Below are the code and all the weights of a small trained network. Each question names an input and a class and asks about switching units off, where a switched-off unit gives its printed mean instead of its output.

import numpy as np


def w(rows, s, z=0):
    codes = np.array(rows[::2]) - 128.0
    scale = np.full(codes.shape[1], s)
    scale[-1] = z or s
    return codes * scale


def f(y):
    return y / 2 * (1 + np.tanh(0.7978845608 * (y + 0.044715 * y**3)))


def log_softmax(a):
    a = a - a.max(-1, keepdims=True)
    return a - np.log(np.exp(a).sum(-1, keepdims=True))


def net(x, mask):
    res = np.array(x, float).reshape(1, 3) / 4 @ E
    y = f(res @ A[0][:, :-1].T + A[0][:, -1])
    res = res + np.where(mask, y, B[0][:, -1]) @ B[0][:, :-1]
    return log_softmax(res[-1] @ U[:, :-1].T + U[:, -1])


A, B = {}, {}
E = w([
[164,7,29,82,128,135,100],'x0',
[175,130,149,46,53,179,231],'x1',
[88,73,118,210,37,90,136],'x2',
],0.012)
A[0] = w([
[95,90,113,151,203,73,99,188],'neuron 0',
[156,78,28,102,136,87,110,73],'neuron 1',
[82,177,188,221,97,161,188,247],'neuron 2',
[69,101,178,186,96,67,194,96],'neuron 3',
[53,35,146,146,79,85,128,187],'neuron 4',
[107,218,169,136,97,124,111,81],'neuron 5',
[143,106,165,92,54,254,168,130],'neuron 6',
[97,74,128,169,44,50,139,84],'neuron 7',
[184,134,176,113,199,200,99,98],'neuron 8',
[192,170,162,94,206,179,87,166],'neuron 9',
[118,172,249,117,165,120,97,194],'neuron 10',
[93,116,109,176,219,83,130,108],'neuron 11',
[104,116,113,138,170,95,54,103],'neuron 12',
[174,106,141,55,68,125,167,140],'neuron 13',
[128,159,67,105,251,158,163,119],'neuron 14',
[129,197,169,165,177,184,159,82],'neuron 15',
[171,71,52,79,148,137,90,181],'neuron 16',
[82,192,230,152,128,59,76,98],'neuron 17',
[153,120,145,12,206,131,76,88],'neuron 18',
[175,36,51,97,94,128,73,88],'neuron 19',
[92,127,102,132,156,32,75,116],'neuron 20',
[86,159,90,156,149,133,40,123],'neuron 21',
[81,99,74,165,50,112,124,132],'neuron 22',
[194,126,145,129,65,148,203,89],'neuron 23',
[129,51,110,109,158,114,97,112],'neuron 24',
[90,147,110,167,188,58,121,95],'neuron 25',
],0.0099,0.014)
B[0] = w([
[161,121,101,147,213,59,128,194],'neuron 0',
[103,184,178,117,139,210,207,166],'neuron 1',
[114,120,66,60,186,129,115,251],'neuron 2',
[72,82,213,150,109,199,124,164],'neuron 3',
[103,101,133,96,124,108,79,192],'neuron 4',
[146,178,166,143,111,234,195,166],'neuron 5',
[211,138,186,117,175,52,133,191],'neuron 6',
[120,28,203,149,63,173,136,165],'neuron 7',
[82,61,240,214,41,139,96,163],'neuron 8',
[89,28,136,129,108,121,62,207],'neuron 9',
[84,137,115,85,192,125,125,223],'neuron 10',
[166,144,192,124,121,72,219,163],'neuron 11',
[177,143,221,176,158,98,154,159],'neuron 12',
[197,111,120,165,183,70,168,186],'neuron 13',
[90,57,184,142,76,110,99,177],'neuron 14',
[91,148,164,125,103,174,187,168],'neuron 15',
[91,161,64,1,177,184,155,210],'neuron 16',
[99,185,155,114,179,183,154,195],'neuron 17',
[81,72,202,163,66,135,116,177],'neuron 18',
[98,196,139,76,136,187,185,188],'neuron 19',
[170,107,123,170,119,112,176,163],'neuron 20',
[231,74,180,153,131,105,162,169],'neuron 21',
[82,62,183,104,92,130,65,170],'neuron 22',
[187,126,205,154,130,94,204,166],'neuron 23',
[125,234,171,50,141,170,190,159],'neuron 24',
[173,146,233,156,125,110,198,160],'neuron 25',
],0.0095,0.019)
U = w([
[251,152,191,142,181,67,176,100],'0',
[77,221,159,95,170,236,173,86],'1',
[61,47,194,135,76,158,104,105],'2',
[123,128,59,78,222,72,82,250],'3',
[129,180,113,161,73,107,79,109],'4',
[123,177,96,203,84,90,132,117],'5',
[148,172,130,153,120,148,123,107],'6',
],0.013,0.017)

Each question gives the input, the list of numbers given to net, and the class t.
The units are the neurons (one row each of A and B). Each row of codes is followed by its name. A weight is (code - 128) times the scale printed after its matrix; where a second scale follows, it is the last column's (A, B and U).
mask holds one flag per neuron, in row order. A switched-off neuron (its flag False) gives its mean, the last column of its row in B, instead of its output. The means were averaged over made-up inputs and are rounded, as every weight is.
A unit's drop is (log p(t) with every unit on - log p(t) with that unit switched off) / (log p(t) with every unit on - log p(t) with every unit switched off).
The circuit of an input: a set's keep is (log p(t) with only the set's units on - log p(t) with every unit switched off) / (log p(t) with every unit on - log p(t) with every unit switched off). Starting from the 12 units with the biggest drops (on a tie, the unit counted first), units are removed one at a time, each time the one whose removal leaves the highest keep (on an exact tie, the one counted first), for as long as the keep stays at least 0.8.
circuit, biggest first: the units of the circuit, biggest drop first
most important unit: the unit with the biggest drop
k most important neurons: the k neurons with the biggest drops, biggest first
drop of u: that unit's drop, to one decimal
input [-6,-5,6], class 1: circuit, biggest first => (neuron 17)
input [1,-3,2], class 3: circuit, biggest first => (neuron 5; neuron 8)
input [1,1,3], class 3: 2 most important neurons => (neuron 8; neuron 18)
input [-7,-7,6], class 0: 3 most important neurons => (neuron 21; neuron 25; neuron 16)
input [5,2,-6], class 2: 4 most important neurons => (neuron 18; neuron 14; neuron 9; neuron 8)
input [7,-4,7], class 1: 3 most important neurons => (neuron 19; neuron 24; neuron 1)
input [8,-7,5], class 1: 2 most important neurons => (neuron 19; neuron 16)
input [3,-3,1], class 3: 3 most important neurons => (neuron 6; neuron 23; neuron 5)
input [7,-6,3], class 1: 3 most important neurons => (neuron 19; neuron 16; neuron 1)
input [-7,7,-1], class 0: 4 most important neurons => (neuron 6; neuron 23; neuron 16; neuron 13)
input [7,-2,-7], class 1: 4 most important neurons => (neuron 16; neuron 24; neuron 19; neuron 1)
input [8,7,1], class 1: 4 most important neurons => (neuron 16; neuron 19; neuron 1; neuron 0)
input [-6,-3,-8], class 2: 2 most important neurons => (neuron 9; neuron 8)
input [2,-6,-8], class 2: 3 most important neurons => (neuron 9; neuron 18; neuron 14)
input [-3,3,2], class 3: most important unit => neuron 2
input [-2,0,-3], class 3: drop of neuron 3 => 0.1
input [-2,-8,-6], class 0: drop of neuron 5 => 0.0
input [-3,6,5], class 0: drop of neuron 6 => 0.1
